Here is a tiny trained network, its code and every weight. The questions are about switching its units off for an input and a target symbol, where a switched-off unit gives its printed mean instead of its output.

import numpy as np


def w(rows, s, z=0):
    codes = np.array(rows[::2]) - 128.0
    scale = np.full(codes.shape[1], s)
    scale[-1] = z or s
    return codes * scale


def norm(h):
    return h / np.sqrt((h * h).mean(-1, keepdims=True) + 1e-5)


def f(y):
    return np.maximum(y, 0)


def softmax(a):
    e = np.exp(a - a.max(-1, keepdims=True))
    return e / e.sum(-1, keepdims=True)


def log_softmax(a):
    a = a - a.max(-1, keepdims=True)
    return a - np.log(np.exp(a).sum(-1, keepdims=True))


def net(x, mask):
    ids = ['ΓΛΣΦΨβθξω'.index(c) for c in x.split()]
    T = len(ids)
    res = E[ids] + P[:T]
    r = norm(res)
    for j in range(3):
        rows = slice(4 * j, 4 * j + 4)
        q, k, v = (r @ M[0][rows].T for M in (Q, K, V))
        z = softmax(np.where(np.tri(T) > 0, q @ k.T / 4**0.5, -1e9)) @ v
        o = O[0][rows]
        res = res + np.where(mask[j], z, o[:, -1]) @ o[:, :-1]
    y = f(norm(res) @ A[0][:, :-1].T + A[0][:, -1])
    res = res + np.where(mask[3:15], y, B[0][:, -1]) @ B[0][:, :-1]
    return log_softmax(norm(res)[-1] @ U[:, :-1].T + U[:, -1])


Q, K, V, O, A, B = {}, {}, {}, {}, {}, {}
E = w([
[17,121,144,177,190,125,249],'Γ',
[46,158,129,135,163,116,196],'Λ',
[215,71,114,240,144,107,102],'Σ',
[124,94,88,105,83,52,182],'Φ',
[151,139,231,193,60,174,56],'Ψ',
[196,228,110,136,160,164,189],'β',
[100,249,109,147,79,50,146],'θ',
[101,78,86,168,157,152,223],'ξ',
[99,124,163,48,85,215,142],'ω',
],0.002)
P = w([
[77,110,232,136,188,81,218],'0',
[58,126,122,188,115,140,217],'1',
[113,115,196,100,167,84,192],'2',
[70,134,88,168,101,144,183],'3',
[142,115,167,97,151,97,182],'4',
[74,140,75,154,92,141,149],'5',
[161,113,145,94,139,106,171],'6',
[78,137,53,145,82,142,126],'7',
[177,112,126,87,131,111,157],'8',
[83,141,21,131,75,139,92],'9',
[198,111,106,74,114,113,139],'10',
[110,161,7,116,59,134,73],'11',
],0.0019)
Q[0] = w([
[163,171,173,125,213,125,161],'h0',
[36,100,60,80,81,55,153],'h0',
[75,137,87,144,161,156,130],'h0',
[184,148,88,199,182,116,134],'h0',
[206,114,254,71,154,117,45],'h1',
[215,76,236,91,238,122,112],'h1',
[27,175,9,187,93,173,185],'h1',
[83,162,13,173,44,96,165],'h1',
[119,176,133,204,167,231,98],'h2',
[205,200,147,101,124,74,82],'h2',
[167,111,90,103,147,45,213],'h2',
[115,138,194,138,185,132,88],'h2',
],0.0071)
K[0] = w([
[98,165,185,187,142,124,178],'h0',
[58,109,28,131,185,158,49],'h0',
[118,96,113,92,147,101,189],'h0',
[186,140,120,187,165,110,208],'h0',
[19,140,212,200,182,127,182],'h1',
[59,72,168,201,212,145,254],'h1',
[237,143,81,67,86,142,47],'h1',
[200,155,38,66,55,85,36],'h1',
[205,187,183,141,186,212,135],'h2',
[22,107,104,128,171,182,50],'h2',
[98,20,122,81,38,70,88],'h2',
[97,132,164,129,195,179,194],'h2',
],0.0062)
V[0] = w([
[52,27,102,105,142,134,154],'h0',
[184,115,114,102,47,119,152],'h0',
[172,180,113,99,228,251,143],'h0',
[162,94,215,71,208,56,195],'h0',
[117,122,109,49,169,224,128],'h1',
[121,110,227,191,144,207,120],'h1',
[77,57,171,55,49,108,129],'h1',
[88,253,154,138,98,126,119],'h1',
[184,149,85,37,77,122,49],'h2',
[48,84,189,185,126,111,116],'h2',
[117,71,33,112,126,114,62],'h2',
[113,141,114,108,161,153,149],'h2',
],0.0021)
O[0] = w([
[176,210,123,145,144,166,230,193],'h0',
[107,48,209,171,137,110,177,123],'h0',
[127,67,25,149,18,114,190,80],'h0',
[215,192,142,56,35,134,160,192],'h0',
[112,98,146,74,193,246,161,73],'h1',
[175,129,205,202,107,217,82,83],'h1',
[29,92,139,68,54,122,63,136],'h1',
[81,210,114,195,84,181,249,151],'h1',
[135,194,230,134,96,145,230,2],'h2',
[154,49,46,113,61,111,118,164],'h2',
[101,134,163,234,67,177,244,61],'h2',
[93,124,130,117,108,131,93,138],'h2',
],0.0018,0.0022)
A[0] = w([
[127,211,145,159,114,74,155,102],'n0',
[155,68,174,25,98,107,142,171],'n1',
[214,98,211,133,135,135,171,90],'n2',
[125,202,131,252,148,253,94,89],'n3',
[181,185,187,48,208,182,97,2],'n4',
[84,171,72,236,86,150,50,92],'n5',
[50,150,119,171,84,224,88,144],'n6',
[87,216,137,145,189,141,166,93],'n7',
[104,79,13,171,89,99,147,133],'n8',
[164,203,71,115,65,91,126,69],'n9',
[113,181,64,109,151,180,158,149],'n10',
[184,32,139,94,172,133,139,50],'n11',
],0.0035,0.0022)
B[0] = w([
[89,98,60,120,89,137,100,179],'n0',
[134,157,125,192,135,196,113,196],'n1',
[69,123,58,198,78,95,117,150],'n2',
[89,207,100,36,134,145,51,154],'n3',
[120,128,253,62,45,58,138,140],'n4',
[103,124,202,196,89,174,201,173],'n5',
[168,51,123,81,156,104,179,165],'n6',
[200,142,152,125,126,149,87,180],'n7',
[127,163,179,95,137,113,68,253],'n8',
[126,84,151,128,196,140,149,188],'n9',
[162,113,98,157,101,126,125,214],'n10',
[150,56,121,58,95,166,145,147],'n11',
],0.0048,0.0035)
U = w([
[140,129,174,149,240,121,190,251],'Γ',
[243,166,203,65,31,48,166,6],'Λ',
[155,168,235,234,140,131,34,169],'Σ',
[53,152,107,16,123,13,79,233],'Φ',
[79,197,235,35,53,232,179,124],'Ψ',
[149,251,33,96,177,226,28,52],'β',
[43,151,36,252,53,148,225,121],'θ',
[154,13,80,185,166,80,45,12],'ξ',
[88,1,79,24,157,196,173,126],'ω',
],0.0069,0.0028)

Each question gives the input, a string of symbols that net reads in full, and the target symbol t.
The units are the heads (4 rows each of Q, K, V and O) and the neurons (one row each of A and B). Each row of codes is followed by its name. A weight is (code - 128) times the scale printed after its matrix; where a second scale follows, it is the last column's (O, A, B and U).
mask holds one flag per unit, heads first, then neurons. A switched-off unit (its flag False) gives its mean, the last column of its rows in O or B, instead of its output. The means were averaged over made-up inputs and are rounded, as every weight is.
A unit's drop is (log p(t) with every unit on - log p(t) with that unit switched off) / (log p(t) with every unit on - log p(t) with every unit switched off).
The circuit of an input: a set's keep is (log p(t) with only the set's units on - log p(t) with every unit switched off) / (log p(t) with every unit on - log p(t) with every unit switched off). Starting from the 12 units with the biggest drops (on a tie, the unit counted first), units are removed one at a time, each time the one whose removal leaves the highest keep (on an exact tie, the one counted first), for as long as the keep stays at least 0.8.
circuit, biggest first: the units of the circuit, biggest drop first
most important unit: the unit with the biggest drop
k most important neurons: the k neurons with the biggest drops, biggest first
heads that matter: for each layer, one digit per head in row order, 1 if its drop is at least 0.15 and else 0, layers parted by /
input θ Φ Φ Ψ Φ θ Φ β Λ Σ ω Λ, target ω: most important unit : n6
input ω Φ Φ ξ Φ, target ω: circuit, biggest first : [n11; n7; n1]
input Λ Φ Φ Φ Γ Γ Φ Σ Σ Φ Γ, target θ: heads that matter : 101
input β Λ Φ Σ ω Ψ Φ Ψ Φ, target Σ: 4 most important neurons : [n1; n6; n0; n3]
input ξ Φ θ β β Φ β Γ, target β: heads that matter : 010
input Φ Σ Σ Φ Φ Φ θ Ψ Γ β Ψ Λ, target Ψ: heads that matter : 010
input ξ ω ω ω Λ Γ β β ω Γ, target ω: circuit, biggest first : [h1; n6]
input Φ Γ ξ β Φ Ψ Φ Ψ, target Ψ: heads that matter : 000
input θ ξ ξ ω Λ ξ Σ ξ β β Σ Λ, target Σ: heads that matter : 110
input β β Φ Φ Φ β ω Γ, target ω: circuit, biggest first : [n6; h1]
input β β β Σ β Φ β Φ β, target θ: circuit, biggest first : [h2; n2; n8]
input Φ ξ β Γ Φ Σ Φ, target ξ: circuit, biggest first : [h1; n1]
input Λ ξ ξ Γ, target Γ: 4 most important neurons : [n0; n6; n8; n3]
input Λ β β Λ, target β: most important unit : h1
input β Γ Φ ω ω ξ Φ, target Ψ: 2 most important neurons : [n1; n10]
input Γ Σ Φ Σ Γ ξ, target Σ: circuit, biggest first : [n8; h1]
input Φ β Φ Σ Φ, target ξ: heads that matter : 111
input Γ Ψ Φ ξ, target Φ: heads that matter : 010
input Γ Φ Φ β β Λ Φ Φ ω Λ, target ω: circuit, biggest first : [h1; n6]
input Λ θ Γ ω ω Γ β Σ Σ ξ, target Σ: 3 most important neurons : [n8; n5; n0]
input Φ β Λ θ Σ ξ Ψ Φ β Λ Γ Γ, target β: 2 most important neurons : [n7; n8]
input Φ ξ Φ θ Ψ Λ Φ ξ Φ ξ, target Φ: circuit, biggest first : [h1; n8]
